Each row has a class, written as a number after it.
[  7 -24  -1  -6 -25  15 -25  24  19 -10 -20   6  -1  -6   3  28 -16 -13
  -6   0 -19  -8   8  47  22  -6   7   6  26   8  23   3  29  25]
5
[ 37 -29  20  -1 -21  22  29 -10  19  25  15   2  12  -7   9 -44  11 -18
 -23  15 -10   1   2  -3  24  -4 -11 -45  -9  34  -3  25   8 -19]
8
[ -9   7  -1   4  18  12  24   9   5  34   4  20  -7   8   4 -56   6 -16
 -16   6  31 -12  22 -29 -27   7  16  -6 -10   8   1  23 -12 -25]
7
[ 17  -7  -1  24 -23 -29 -22 -15 -10   4  32  16  -2  -7  -8  -8  39  -6
   3 -24 -17  22 -25  35  32  -5  29 -19 -36 -33 -14  27   2   4]
4
[-20 -20  -7  10 -13   3  15  -3  13   7  31   8 -23  20 -22 -23  33 -33
  15   3  34  12   5 -21  34  -8  26 -14  -8 -16 -11  27  -7  14]
1
[ 18  16  -3  -5  19   7   6 -12  13  -1  41  16  21 -13 -22 -14  -6   2
  14  -3   4  10 -23 -14  20  -9 -25  12 -28  17   3 -10 -16  14]
0
[  7  15   0   5  44  30 -24  10  40   4  24  -7  26 -38   1  -4  37 -36
 -46 -56  -7 -22  15 -50 -14 -29  37  24  13  69  24  -7  -2 -32]
3
[  6  -6 -36  -6 -24   2   3  -6  45 -10 -14  26  -6  15 -22 -10  -7  15
  14 -11   2  38 -25 -28  27   1   7 -11 -32 -17  22 -22 -20  14]
9
[ 20  43 -23  -1 -15  27  22  -7  33  -5  -8 -16 -17  -1   6  -4  -8 -20
 -11  24 -23 -32  15  31   2  -3  20  34  55  11 -12 -43   7   0]
6
[ 25  -8 -38   7 -27  19  -1   7   4  -4 -26  -5  -3   2 -12 -49  -5 -30
   0  18  19  -2  20  34   4  27  46 -28  62  16  31  -3 -22   1]
5
[-25 -40  32 -25 -30  -9  53  -6 -16  32 -43 -15 -21  38  35 -28  -2  -7
  -3   1  35  -1  -9 -73  15  23 -45 -15 -38  -5 -26  29  24 -26]
8
[-29  32   0  19   4  20 -23  -3  13  15  25   2  -3  -6 -19 -12 -11  -6
   9 -63 -37   7  -1  45  -2   0  10  20 -17 -40  -8  56  18 -49]
7
[-18 -31  11  20  10  27 -47  18  32 -22  -2  -3  33 -25 -29 -13   4 -44
 -14   6  15  10  24  22  20 -31  29  -7  29  38  71  28   8   7]
5
[ 17  13 -35   4 -11  -1 -22   3  16 -15  -4  -7   0 -10 -17  16  -3  -9
   0 -19   2  -5 -24  28   4  -4  34  -5  16  21  27 -24 -10  26]
4
[-31 -10  -8  35  21  10 -21  -6  12   0 -21 -32  12  11 -20 -10 -25 -30
 -19   0  48 -16  21 -46  -8 -70  38  -5  18  46  33   9   8 -12]
3
[-35  -7   2  18  28 -14  -3  24  -3  -4  28  28  -9  -4 -35 -22  17 -30
   6 -12  39   4   2  -2  14  13  41   7 -27 -13  11  48   4  -9]
2
[  0 -32  11  -1   6   0   9  20 -11   8 -19  22  13   8  -1 -31 -16 -26
  -8   4  26   8  25 -14   4  10   1 -25  -5   5  10  15   6   4]
2
[-25 -17 -10   8  18 -38  29 -21  -4 -19 -18  -2   0  14  -3 -35  -4  13
  17 -28  43  58 -35 -37 -13  40 -61   5 -38  13  30 -28 -23  22]
9
[-41  15  50  11 -29  12  23 -10  27  -9 -36 -50 -16  -5   6  25  47 -61
 -26  59 -20  14 -18 -41  26 -20 -49 -25  41  22  31  21  43 -14]
0
[  4 -22 -10   7   2  11   2  25  53  24  20  36 -22  33 -35 -25  -2   5
 -41  -7  92  -7 -46 -36  -8 -30  54 -35 -39  64  45  12   0   0]
8
[ 10  22 -40  -8 -18  11   7   9   8   6  19  17 -30  23 -20 -26  42  12
  30 -55  14  -4   4 -36  -1  37  51  10   2 -48 -47  -9 -32  -9]
1
[  0  30  -7 -18   0  21 -17   4  13 -13 -42 -36  10 -27  16  40 -46  -5
  10   9 -43 -52  25  27 -19 -13 -19  47  18 -12   5 -38  15  20]
4
[ -9  23  31 -20  27 -14 -33  25  -8 -18   5   9  28   1 -33  57 -55  42
  32 -44  -1  24 -51 -41 -25   9 -45  56 -61 -52 -23  -3  21 -42]
2
[  7 -27  22  -7  12  -5 -14   0  17  12  17  -8  13  -9  -9  20 -37 -33
   7   1  -4   0 -15 -20  32 -44 -30  -2 -36  10 -12  16  37  -1]
2
[ 34  -2   0   2 -10   1  12 -13   6 -28 -20 -25 -17   1  -5  25  18 -37
 -16  43 -21  -5   9  -2  36 -23   9   5  54   4   5 -36  17  18]
3
[ 72 -20  26 -12 -15   9 -29  -9   5  41  25  35  45 -13   6   1  11  24
  -2  -5 -47   9  15  -9  17 -40 -33 -41 -39   4 -12  -1  13  12]
0
[  50  -10   49   34   51   -9   -1  -24   35   24   33  -21    8  -33
  -29  -16  -18 -114  -40   53   -1  -60  -17   32   44  -30   10  -20
    8   65   39   65   45  -30]
1
[ 20 -29   0  14  -3 -12  21   2  13  13 -28   6  -2 -11  23 -40  -5 -23
 -13  16  -7 -17  10 -11  23   6 -14 -31  -9  30   7  14  16   6]
9
[  2  22  -1 -20  -7  57 -10  29  53 -16  -7   4  14 -11   5 -13  11   1
  -9  -5  -7   9  25  -6 -13  10  -2  14  25   3  29 -13   0 -25]
9
[ 26  17  16   7 -26   3   7  -3 -12  15  21 -12  12  11  -7  11  -7  44
  11 -17 -11   5 -30  17 -13  13 -13  -3  -4  -7 -36  20  22 -45]
8
[ 12  28   4 -24 -17   6   6  26 -25   5 -16  22  23   4  12  32  -5  22
   1 -31 -35 -14   5   7 -22  59  22  12  23 -24 -28  14   4 -60]
2
[ 10  30 -16   3 -24  68  -7 -10  41   8 -19 -19  32  -1 -30   2 -79 -25
  21  47 -22 -17  58  46   7 -33  11  20  51  -6  26 -19   0  16]
5
[  9  29  39   1 -15  40  30   7  -3  24 -18  11  11  23  23 -30  13 -27
 -37  16 -15 -10  46  31 -11  33   6   2  52 -14  -8  36  25 -55]
7
[-29   3 -10  14  29  22 -11  28 -15  12 -11 -10  17 -34 -13 -31 -45 -29
  -7   4  18 -18  29 -19 -33 -14  21 -15  -5  14  40  41 -14 -43]
3
[-26  34   4  13   0  14  11  17  17   1  21   8 -10 -11  -2  -6   6  -7
   4  -9 -13 -10  -8   3   9  16  13  12 -10 -16  -4  34   9 -33]
9
[-32  19  -5  15   8  13  -3   8  18   6  30   2  -6  15 -32   5   3 -15
  26  16  45 -33  16 -25  10 -22  48  16   7  19  -5  31   3 -15]
5
[-21 -25 -36  -9 -54   8 -15  19  32 -17 -48  -5 -11   8  15 -19   6  -4
  -8  -6  14  30 -15  -4  19   9  29   8  20 -11  13  14   9 -35]
6
[ 22 -35 -23  13 -23 -15  24 -14 -13  21  -4   6  -9  -5  14 -29  24 -26
 -18  36   7  21  19   0  12  -7  21 -32   8   9   9   7 -10  10]
3
[-17 -28  23 -12  10   8 -11  -4  -1  21 -18  13  34  -3   9 -22 -27  -1
  -9  23  16  -1  13 -35  -5 -32 -33 -13 -44   5  34  24  -2 -12]
0
[  1   2  10   4  -9   1 -10   5  21  12 -27  12   8 -11   4   8  19 -20
 -22   8 -24  -3  28  18   4   1  15  19  10   4  32   0  26   2]
6
[-12  37  15 -72 -47  92  48  24  -1 -20 -25 -25 -18  35  17   1 -27 -10
   3  35 -11 -26  39  30   5  41  -6  18  74 -50  -2 -16  -2 -38]
8
[-22   4 -11 -17  -3   5   0  44  -7 -36 -30  32   8   8 -26  20   4  32
  37  -9  14  28  31  13 -22  63  -5  28  11 -38   7  -2   2   2]
2
[-32   7 -42   2  19  28 -24  21  30   2   4   0  -1  -5  -1 -19 -45 -19
   0 -45  43 -58  14 -15  15 -48  60  46 -24  18  -3 -12  -9  38]
4
[  4  -2  15 -21 -34  34 -16   5 -32  18 -35   3  51  18  14 -11 -48  28
   3 -15  -7  37  15  31 -34  17 -48 -39  13 -14  35  15  -5 -33]
0
[-31   4   8 -35   5  17  -7  26  13  20 -28 -38 -22 -17  11  17 -24 -11
  -8  -8   8 -42 -11 -16 -24   7  -8  45 -15  -8  26  13  32 -25]
8
[-28  12 -30  51  21  -2  18  14  36 -13  24  -1 -11 -20 -45 -58  40 -35
  35  23  47 -11  16 -72  49 -10  50  -3  -5  29  -8  37  -6  10]
9
[ -5   6 -13   3   1   2  32  -6  11  -2 -16  -6 -14  -2 -15 -14  -1   0
  -8  22  10 -23  -1  21 -10  25  19  17  10  13  27  -7  -5   9]
8
[-75  28  -4   7 -31  30  17  45 -25   8  21  -4 -51  30   1 -31  42 -30
   1 -35  39  21   1   9   7  31  46  -4  36 -46 -18  65  11 -39]
7
[-10  -7  12 -13 -20 -11  20  19 -20  14 -45 -10 -24   7  29   2  -1  -7
  11   9   0 -29  12 -34  -5  34 -21  12   7 -17 -31  11  23 -12]
5
[ 27   5  -5  29  48 -36   2  -9  -1   1   3  26  30 -41 -22  -2 -18 -25
 -10   1 -31 -33  10  47  18  25  35  62 -14   3   5   9  11  18]
2
[  1  13  15  -4   4  30  -7  39   2  14  15  26  22 -19  14   0 -13 -11
 -23 -15 -26 -35  26  29 -13  10  35  10  12  -6 -18  40  17 -48]
2
[-20  -6  84   5  77   5  20 -14  -3  30  19  12  70  13   3 -19 -19 -55
 -44  43  62 -42  41 -44 -29 -18  -8   0  -9  83  40  55  16 -74]
2
[-25  10   9  16  10 -26  22   2   1 -24  29  11  -7  -7 -12  -8  37  18
  29 -14  -2  24 -39 -57  14  20 -27 -12 -41  -4 -23  22 -11 -30]
9
[  5  24  45  -6  -5 -11   6 -21  10  10  48  -5 -36  28 -12  31  45 -17
  12 -23 -18  -6 -36 -15  14   8 -16   3 -26 -48 -49  35  29 -55]
1
[-15  43 -13  24  17  47  29 -31  66  29 -33 -26  46 -22 -13 -47 -97 -10
   5  43  -5   3  31 -49 -37 -37 -50  39 -29   8  25 -39 -19   7]
9
[ -1 -23   7 -23   9  15 -25  43  10  -1 -19  44  30  19 -11   1 -66  30
  -5 -25  34   7  -9 -21 -31  -2  -5 -14 -42  -3  13  18   2 -42]
2
[-11 -28 -21 -11  17  25 -13  37   5   9 -20  -1 -13  13  -7 -58 -28 -24
   3  12  71 -19  35 -32  -6 -29  23 -15  13  18  22  11   0  11]
7
[-39  -1  65   0  51  28 -20  29  12 -10 -18   8  41  -9 -16 -13 -53 -30
 -18  42  29 -22  38  -8 -27 -14 -17  33 -21 -18  36  53  31 -62]
2
[ 22  -6 -10 -13 -12  30 -47  12  35  -6 -18  19  57 -27  11   4 -11  29
 -32 -24 -24  15  -4  44 -15  -1   6  31  12  16  49  -2   0 -20]
0
[ 12 -30 -18  38 -16  21   3   6  36 -26  10  31  21 -13 -41 -39  30 -20
  -7  51  18  54  33  -6  40 -26  34 -35  11  15  28  26 -14   3]
3
[ 26 -38  34 -14   0   7 -14  25 -18   8   8  35   5  12  13  -7 -15  -1
   1  -7   4 -18  26  23  17  -4 -14 -13 -15  -5 -12  15  23  14]
5
[ 24   8  17  30  33 -17 -22   6  14  -7  45  41  55 -21 -28 -23   4  44
  22 -66  17  23 -37 -61 -15   2 -31 -10 -88  34 -38  25 -13 -38]
4
[ -4  -6   1  -7 -10  22 -24   8  34  -3 -27  10   4   9  -1  14   0  -6
 -20 -14 -18   2  20  46   0  -3  10  15  25   1  34  19  30 -17]
7
[-17   0  31  -7  -3   0 -31  20 -10  -7  23  28  11  23 -19  17  13  22
  14 -36  10  22 -10 -23   4 -14   0 -15 -30 -17  -2  25  14 -42]
6
[-22  -6  -5   8  -6  14   5  24  23  16  11  19  -6   1 -20  -8 -15 -37
  -6  24  28   4  12   0  25 -18  39  15 -12 -17   4  25  17  14]
2
[ 32 -22 -59 -22 -60 -15  22  -2 -21 -15  11  21  13  24 -12  10 -30 101
  63 -10   3  28 -49  20   3  45   0 -30 -16  -5 -46  16 -31 -44]
8
[  4   2   9   0  14 -18  17  11 -17  16  15  39 -25  -9  -6 -22  24   4
   7   1 -22  -4   5   8 -12  31  -8 -18 -35 -32 -10  37  -1 -19]
7
